Table B holds the same points as the rows below and some others, measured another way and shuffled. Each row below is followed by which row of B it is.
B:
0:   96  -66  -12  180  -91    0   -3 -301   67  -30  -23  -18  117   41 -160  -20 -197 -164  272   14  181 -101  -79 -128   76  165   29  147    3   41   -2  176  -24  -24 -153  -68  -56
1: -129  134 -122 -298  224   56  172  202  -10  -20 -136  214 -281  -89  323   -3 -164  203  -44   40 -103   -8 -117  171   47  -91   85 -125  -50   47  123 -234 -121 -105  214  158  103
2:   91  -68 -116 -199 -240  -26  -77 -191  -16 -155   82  177 -219  146   54  138 -173    5  249   33 -230  135 -252  173   94  -36   39   49  170  159  258 -223  -69  -31  -42  -34 -116
3:   -4    3 -129  -39   25   63  180  -60  134   33  -86    6  -42   12  130   26 -165  235  -75  -98   74   43  -60  206  -20 -133   26  184  132  192  156   86  -35   35   31  -66  225
4: -302  222  -55  -41 -192  -71  -85 -112   42   99  -60    7  172  -44   75 -182  225  -87  295  105   60  -40  252 -180 -134  139  -35 -150 -150 -163 -152 -157 -105  -48   56  -18  -50
5:   48  -11  -32  144   22   16   67 -146   73    6 -103  -84  194 -147 -146    3 -106 -106  208   26  308 -101  -22  -83  -41  172  -28   28 -162  -92 -109  135    3  -40 -170   64   88
6:  -64  121  -17  -86  192  179  105  -43 -106  -83 -130  131  -87  -11  156  -25  -93    2   55  234  -58   44  -53  -99  227   41  104  -64   73   50  113  -75   39 -229  209   68   21
7:  135  -30 -122  137 -565 -170  -67 -281  108  -68   11   27   60  107   -6   26 -101   90  239 -154   -6   96  -75  134 -266   -2 -136  147   64   49  -77  -50  -42   80 -134  -39 -154
8:  100  -50   -2  134  237   63  158 -119   48  -26 -123   53  -15  -67  -58  -23 -371  -97  128    9  233 -211 -156  -95  163  145  106  105  -79   46   15  214  -58  -60  -70   55   25
9: -210  163  -25   17 -140   44  -57 -219   -1   46  -55  -27  195   23   15 -124  185 -105  249  171   55   35  198 -207   22  121    3  -46   13  -55  -45  -36   -1 -103   60  -91  -13
10:  -38   32 -109  -97  490   34  388  243  151   75 -224  223 -348 -109  330  -86 -546  288 -233 -188  122 -282 -210  197   76 -106  184  100  -84  173  114  122 -246   14  182  135  187
11:   29   56 -118  184 -206   63  187 -183  168   57 -128  -71  119   80  151  -37  -97  333 -135 -133  110  123   60  167 -157 -174  -50  311  243  232   36  214   60   42   88 -144  194
12: -150   63  -22 -238  523  112  158  107  -32    0 -116  222 -272  -98  150  -58 -292 -107  109  146   19 -237 -159  -98  339  113  237 -130 -123   24  178  -68 -182 -145  137  116   43
13: -149  118  -35  166  158   81  209 -112  152  145 -173  -32  110   12  114 -196 -145   93  -47  -42  234 -157  135 -102   36   16   94  189   47  117  -12  286  -73   -9  132 -114  150
14:  -74  137  -23  199  148   56  225  -27   94   86 -231   -8  110 -110  115 -163 -171  101  -34  -22  268 -154   88  -98  -49   64   30   87  -88   -2 -151  210  -38  -67  108   53  103
15:  -12   -1  -20  166  -29  -77   49 -182  111   44  -76   30   72  -16  -67 -118 -226 -124  243  -55  226 -220  -13 -133   -7  180   40   78 -133  -32 -101  152 -138   12 -101   -9  -76
16:  -27  -47  -16   94  424  114  246 -102  142   95 -123   25  -39  -17   -9  -96 -392  -42    9  -49  274 -289  -99  -87  256   75  209  221   13  172  153  355 -123   -4   -7  -82  176
17:  -14   94   -7 -144  186  269   63  -90 -184 -153  -93   97  -67   -5  106   72  -22  -32   84  345 -119  176  -99  -93  324   28  106  -74  168   72  205 -122  144 -293  197   47   53
18:  179 -135 -112  170 -163  -21  136 -257  198   -6  -27   -1  -19  126   -9   44 -357  172    9 -222  123  -19 -173  202  -37  -91   13  380  211  287  150  258  -54  119 -112 -148   84
19:  167 -130  -24  190  -26   47   55 -296   89  -38  -35  -92  167  -22 -225   77 -211 -126  221   -3  266  -62 -128  -43   75  133    8  190   14   61   42  244   38  -12 -241  -52   77
20:   20  -51 -134  125 -286 -140   66 -222  253   83   -7   -9   36  104   28  -50 -220  151   88 -268  131  -69  -31  164 -195  -57  -26  281   81  168   25  159 -153  185 -118 -157   40
21:   10  -12 -133 -523 -218   12 -220  -71 -190 -266  143  249 -299   46   73  263   71 -104  406  267 -424  299 -288  182  151    5    3 -278   67   -7  315 -623  -21 -171  -31  121 -139
22:    7  -32 -109  -15 -336 -168  -44 -228  122  -15   56  187 -191  226  107  -64 -273   41  230 -161 -130  -62 -137   96  -40  -12   39  160  115  173  111  -54 -219  105  -15 -121 -217
23: -102   20  -26 -414  274  171  -79  -53 -195 -154   38  217 -246   -3   25  116  -49 -255  329  370 -218   44 -203  -95  447  128  194 -234   29   10  333 -325  -43 -247   68   70  -45
24:  383 -254  -28   -2  368  125  115  -28  -39 -206  -99 -111  119 -432 -422  371 -307 -263  289  129  447  -79 -417   75  129  275  -35 -114 -363 -199    2   74  129 -137 -490  354  265
25:  109  -34 -116  145 -392   32   40 -346  124  -40    4  -64  107  186   25   47  -72  203   33  -85   -2  204  -26  158  -81 -131  -54  336  336  269  137  142   78   52  -29 -214   72
26:   77  -98  -26   41  290   55  139 -102   78   -4  -78   17  -10  -99 -127   31 -332 -135  165    1  258 -215 -182  -42  192  153  121   85 -106   38   89  194  -85  -30 -159   41  112
27:  -82  -12 -130 -210  -46 -142   27  -22  118   21   18  220 -277   66  143  -37 -275   29  195 -134  -82 -146 -174  148   -3   -2   91   10  -47   92  142 -152 -286   83   -7    5  -85
28: -161  193 -157   -5 -559  -56  -68 -167   99   51  -57 -146  315  -24  106  -15  390  218  132    4   24  304  276  126 -411  -82 -233  -10   40  -68 -144 -183   83   12    8  -70  128
29: -327  286  -27   72 -298 -116  -94 -153   39  116  -85   30  212    7  115 -292  226 -105  320   98   64  -81  338 -287 -193  187  -48 -148 -169 -197 -280 -131 -125  -66  121  -29 -180
30: -119  104  -26  113    1  108   88 -211   57   55 -110  -53  155   52   47 -113    0   22   72   82  126    0  129 -125   71   35   41  140  123   92   31  161   29  -72   86 -133   98
31: -134   56  -15  -55  402  132  199  -25   49   67 -128  145 -154   16  149 -135 -301  -19   18   58   86 -219  -68 -112  291   52  226   82   36  146  165  144 -141  -88  165  -38   76
32:  -97   21  -44   64  -39  -26   33 -232  119   72  -17   77  -14  138   32 -142 -189  -59  179  -41   60 -152   10 -100  102   67  114  166   82  136   89  140 -153   28   20 -164  -65
33:  -64   65   -1  147  -71  -21   15 -216   52   25  -76   35   97   33  -10 -146 -119 -119  236   34  143 -137   54 -190   25  166   36   53  -46  -14  -85  100  -84  -48   -2  -37 -103
34:   13  -59 -123   25 -233 -239   27 -132  212   48    6  145 -145   94   60  -78 -337   45  212 -274   54 -206 -137  132 -160   32   25  139  -72   92   -6   15 -289  177 -117  -36 -132
35:  -30   -3 -128 -282 -102   20  -37  -86  -15  -94   39  130 -178   50   93  117  -58   42  186   68 -183  140 -165  170   81  -49   34  -39  107  108  246 -251  -57  -52    8    1   20
36:    9  -25  -29  140  143   42  139 -155  130   62 -105  -26   87  -44  -52  -68 -238  -42  102  -44  273 -180  -31  -66   68  103   72  151  -47   62   16  245  -65    7  -83  -41  110
37:    7  -22 -116  -84   26  -43  133  -38  123    5  -51  155 -221   62  166  -14 -335  139   30 -136  -16  -90 -176  174   31  -66   87  130   54  175  158    6 -171   50   41  -15   18
38: -208  232 -155  -51 -789 -176 -225 -214   50   16   17  -73  278   29  106  -48  473  112  324   30 -101  310  297   65 -480  -16 -268 -130  -16 -165 -214 -368   18   10  -11  -48  -81
39:  333 -177 -130   -9   72  -41  151   61   74 -147 -108  -15  -19 -326 -159  279 -348   51  133 -115  299  -37 -367  302 -169   83 -118  -33 -301 -111  -71  -19   -4    6 -359  328  188
40: -174  103  -16 -135  684  172  312  168   30   80 -213  195 -257 -100  249 -147 -385   36 -102   74  120 -302  -98  -80  337   36  273  -12  -77  108  164  119 -185 -129  249   86  160
41:   12   62 -128   42  105  209  291  -26  117   40 -192 -131  126  -81  168   67  -49  376 -266  -25  174  179   28  231  -57 -207  -34  225  198  204  112  182  148  -45  107  -40  434
42:  -71   93 -145  -36  133  -84  235  184  170   99 -204   42  -35 -241  188  -58 -201  231  -49 -179  248 -157  -22  193 -259  -20  -43  -35 -273  -71 -151   -6 -162   50   -5  193  205
43: -161  178  -31  -32  -36   48   16  -87  -47   -1 -106   89   31    0  144 -125   36  -20  163  159  -17    9  104 -148   43   81   34  -81  -12  -43  -41 -100  -33 -148  167   23  -64
44:  -97   97 -148   92 -297  -33   96 -148  200  113  -88 -102  184   22  124  -63   62  277  -22 -147  128  103  153  161 -277 -125 -104  195  105  103  -34   83  -18   92   13 -138  195
45:  -98  155 -128 -540   20  118  -48  168 -234 -220  -36  247 -297 -108  277  186  118   73  166  332 -372  303 -174  178  101  -48    5 -390  -20  -78  196 -637   32 -274  193  266   -9
46:  306 -201    8  266  143  221  140 -365   42 -105  -60 -130  164   16 -282  156 -323 -106   99   63  292   -5 -225  -50  281   90   66  335  189  204  191  419  180  -84 -212 -101  180
47:  -24   62  -45  -80  276   16   78  129  -17  -25 -175  -39  146 -422 -121   59  -18 -174  261  144  355 -141  -44  -70  -75  265  -54 -311 -499 -340 -228 -116  -24 -143 -196  353  156
48:    7   21  -33  -89  -53  240  -47 -283 -114 -132    7  -53  115   53  -71  139  130  -77  187  308  -64  274  -33  -55  247   20   25   40  258  104  249  -59  202 -196   10 -107  115
49: -198  229 -144  117 -529 -140   11 -129  174  125 -108  -75  240   20  204 -166  216  268   65 -131   75  124  296   87 -461  -81 -188   71    4  -33 -232  -68  -48   80   80  -78   35
50:   98  -94  -10  171   82   81  103 -292   92   -8  -45    1   28   98  -99  -19 -317  -90  131  -12  168 -125 -130  -89  221   87  125  270  146  200  150  298  -30  -15  -79 -140   33
51: -181   84  -14   -8 -296 -198 -192 -258   29   19   47  184  -41  148    5 -201  -67 -281  496   38  -68 -190   53 -250   10  239   63  -92 -112  -86  -79 -146 -258   -4  -23  -64 -384
52:   52  -12 -139   65 -126 -116  123  -24  183   44 -108  -23   59 -131   20   10 -179  142   80 -199  237  -79  -56  183 -272   13  -86   74 -169  -20 -120   45 -111  100 -144   83  122
53: -192  197 -149 -410   54   29   44  207  -79  -55 -103  178 -191 -162  301   44   89  148   89  152 -167  135  -36  161  -65  -50  -18 -311 -139 -105   42 -465  -74 -152  179  229   84
54:   80  -82 -132   35 -400 -199  -63 -230  158  -22   48   55  -20   82  -42   29 -178   14  277 -186   33  -25 -122  153 -191   30  -64  127  -11   56    8  -38 -148  134 -202  -53 -108
55:   90   49 -112  411 -146  196  337 -256  248  115 -221 -274  343   65  118  -37  -79  499 -376 -189  311  199  160  192 -191 -269  -93  550  395  350   31  523  214   60   97 -258  444
56:  -67   12  -30  -30 -157  135 -102 -357  -20  -44   51  -70  178  114 -125   50  145 -160  286  228   -4  157   47 -125  192   81   33   77  210   92  193    7   96 -100  -54 -191   46
57: -127   70  -20  227 -331  -99  -69 -366  133  100   -8  -11  190  166  -39 -212  -34 -123  294  -50  119 -116  168 -206  -66  143   12  171   50   43  -89  157 -118   49  -30 -209 -162
58: -208  194 -148   19 -613 -247  -96 -147  150   88  -30   26  126   60  172 -170  178  146  232 -138  -30   66  225   63 -445   -9 -170  -28  -70  -92 -221 -211 -157   98   26  -42 -134
59:  204 -157 -113  123 -338 -140    3 -274  169  -56   45   24  -10   97 -106   78 -305   30  223 -211   94  -27 -205  176 -127   18  -46  239   56  131   62   95  -97  132 -243  -67  -58
60:  166 -153 -120   25  -60 -118  104 -112  177  -23  -22   88 -139    7  -30   71 -417   69  131 -234  130 -146 -274  215  -57   11   26  187  -37  133   91  102 -168  127 -192   17   24
61:   87   97  -26  -77  553  626  317   -8 -193 -152 -267 -210  213 -239   50  265  138  209 -299  482  153  415  -31   40  381 -132   46   48  301  148  290  129  508 -421  207   79  634
62:  132 -151 -130   -4 -314 -195  -43 -224  164  -39   77   76  -75   70  -94   76 -282  -20  297 -205   47  -74 -222  185 -125   45  -31  148  -25   85   75  -16 -177  153 -270  -47  -88
63:  119  -34 -132  -26 -457 -221 -105 -131   64 -105   13   61    6  -74  -53   97  -80   -8  355 -103   29   47 -144  165 -307   92 -163  -84 -199 -138 -144 -241  -95   51 -235  154 -147
64:  -15   31   -2  201  -52  113   79 -325   61   28  -73  -19  118  159    3 -104 -133  -12   80   51   97  -15   50 -143  155   37   81  262  242  199   93  256   29  -59   68 -206    8
65:  106  -83 -113   17 -204  -91   36 -201  122  -44   11  125 -130  128   42   27 -312   73  148 -152  -19  -35 -194  150  -23  -28   28  187  102  173  129   26 -133   78  -75  -62  -65
66: -140   -8  -26 -213  171   -7  -53 -125    0   -5   39  200 -187   61   -8  -60 -190 -264  354  120  -48 -197 -126 -141  297  170  198  -77  -56   33  198  -98 -221  -59  -18  -32 -121
67:   21   -1  -11 -193   98  222  -45 -206 -167 -177   11   99  -88   67  -25  137  -30 -154  238  339 -155  170 -168  -82  386   67  121  -47  201  100  304 -142  107 -241   50  -24   -7
68:  -10   60 -104   32   21   44  212  -28  126   33 -140   76 -100   38  224  -54 -243  272 -117 -117   49  -11  -54  157  -48 -123   46  186  124  187   72   94  -61   10  137  -25  128
69:  102  -81  -42   26 -305 -148 -173 -268    7 -110   61   38   85  -44 -242   72  -79 -298  531   45   99  -58 -130  -84  -59  267  -68  -93 -206 -164  -96 -132  -80  -19 -304   81 -206
70:  -81   61  -40  207 -184   -4   32 -299  128   88  -60  -57  196  101  -14 -144  -36  -14  154  -21  158  -52  143 -132  -35   69   10  199   93   87  -32  208  -32   20   -1 -185   -1
71: -185  201 -125    4  187 -114  323  245  197  172 -266  188 -195 -123  414 -253 -340  336 -172 -254  153 -286   39  139 -231  -71   53   18 -210   14 -169   36 -293   65  238  154   74
Rows of B count from 0, top down.

-261  217 -237  112  301  -48   46  147  396  -71 -184  122 -308  500   85  491 -119    6  -69 -377 -132  131  160 -144 -118  -19   92   86 | 10
  -4  182 -199  -92 -172  141 -218 -301   52  131 -192 -144 -164  178   77   66  111  -49  -35  170   52 -236 -119   16 -119 -164 -200   81 | 50
-154  153   28    8  -66   97  135  201   21    0   -3   35  -77   65  -38  228   53   10  -63 -114  -23 -160   57 -143 -176   30  312 -113 | 27
  19  163 -119  119  150 -273 -172  130   -6  -23    4 -139   45  -27  107   67 -108  -53  -33  -37  298  -25  130  154  -17   45 -112   43 | 43
 -83  121 -162    6  161 -172  -90  135  -14   85   43   47  -86  101  156  176 -143  -60   -4 -106 -102   14   -3   -6   46  131  -17   34 | 6
-192  -24 -123 -197   79  122  112  -91   82   60  -76  209 -101  101   -3  163   90    2  -72 -153 -182 -235  -66  -87 -199    5   46  -48 | 26
-107  183 -389  139  473 -258 -176   48  261 -176 -293 -182 -219   91   34  123  -90   18  -30 -127  339  -74  269  192  -89 -215 -344   24 | 42
-139  146  -84  -64  -13   82   52   27   73   63  -56  107 -139  208   64  251   13  -28  -33 -131 -143  -89  -46 -121 -105   32  167  -25 | 37
 -40  -43  129 -205 -169  113  113 -209   27  118   82  296  252  153   96  191  112  -87 -133 -188    7 -121 -128  -36 -224  201  178   56 | 20
-111  207  -98   86  -48  -65  -97  357 -177  124   99 -182 -223  -95    1   82  -78  -13   25  148 -169 -165   -7 -116   30   36   98  -84 | 23
-145  107  -28 -128  -55  195  161  -15   37  -37 -141   64  -70   11  -66  137  163   25  -55 -100   68 -302    2  -77 -247  -86  222 -182 | 34
-183 -223   45 -285  212  -17  286  -52   42   34  117  509  229   15   57  170   42  -34 -123 -414 -125 -137  -43  -17 -218  271  173  -52 | 52
  30  130 -124 -101 -238  126 -229 -361   52  193 -102  -88  -46  216  108   95  106  -82  -73  168   37 -191 -157   19 -134  -73 -216  167 | 18
 -26  263 -269  332  346 -460 -315  424  -10  -62    2 -383 -165 -110   75   38 -243  -16   17   66  281   16  274  172   91  -32 -255   38 | 53
-126 -296  237 -261  -89   69  283   78 -238   82  279  269  380 -435 -158 -102  198    6 -156  -75    6 -452  -36   -4 -339  233  208 -179 | 69
-153   57 -137 -166  -49  196   34 -134   47   64 -145   33 -156   52  -45   98  149   17  -54   13  -86 -329  -69  -77 -210 -112   -3  -64 | 60
 -27  115 -137  -50   72  -39  -55  -76   24  -39 -144  -59   -8  -29   31   34   57  -24  -45  -28  258 -214   48  110 -141  -82  -72  -60 | 33
  26  214  -82   55 -279   26 -261   66 -197  190   39 -342 -138 -113   -1  -49   44  -33   -2  372   24 -283  -72  -17  -34  -76 -104    8 | 2
  34   55 -110 -184   96 -129  -74 -239    1   95  -29  213  148  159  261  123  -51 -124  -31 -186   91    2 -125  128    0  160  -64   72 | 44
 -96  -27   52 -197 -140    3   43  107 -250  293  288  247   46  -16  139  109  -52  -90  -14  -29 -429 -108 -247 -155   27  326  206   -8 | 67
 -27   22  -35 -190   50  -79   19 -153    1  113   48  301  145  193  237  197  -47 -118  -54 -249  -36   27 -137   29  -33  235   78   62 | 30
-145   26 -222 -145  386 -129   77 -103  188  -64 -154  284  -28  207  159  225  -59  -36  -42 -389   44    1   35   76  -84   60  -32  -14 | 14
 -80   92  -20  -79  -92  -17  -21  148 -179  178  149   52  -41  -26   91  100  -35  -51   -7   22 -207 -132 -120  -94    4  161  150  -45 | 35
  10  170 -205   86   51 -247 -315  105  -92  187   94 -173 -112   49  182   58 -170  -88   19  137  -57   -2  -41   60  117   91 -234  139 | 17
 132  211 -136  124   44 -268 -315  -23  -56    4  -49 -293   96  -88  133  -44  -61  -74  -26  130  481  -83   95  261   -4  -37 -272   76 | 9
   4  235 -233   28  147 -126 -182 -195  229  -27 -218  -19  -63  341  204  234  -67  -84  -46 -153  249   63   48  122  -50  -54 -169  136 | 13
  11   19  -10 -125 -254  134 -126 -236  -68  146  -18 -117   72  -80  -47  -52  191  -31 -106  216  124 -374  -88   44 -239  -68 -150   41 | 59
  88   80 -117 -110 -145 -133 -308 -120 -247  299  152  -71   34  -27  229  -58  -80 -130   18  223 -105 -111 -232   78  107  163 -224  133 | 48
  42  335 -105  184 -100  -19 -163  144  -65 -158 -229 -532  -89 -292 -141 -108  133   43  -23  288  632 -389  225  163 -183 -329  -46 -204 | 51
  95 -116  128 -183  108 -310   50   66 -334   61  275  226  492 -395  181 -127  -59 -111  -44 -159  289 -126  -53  247   -3  375   90 -112 | 38
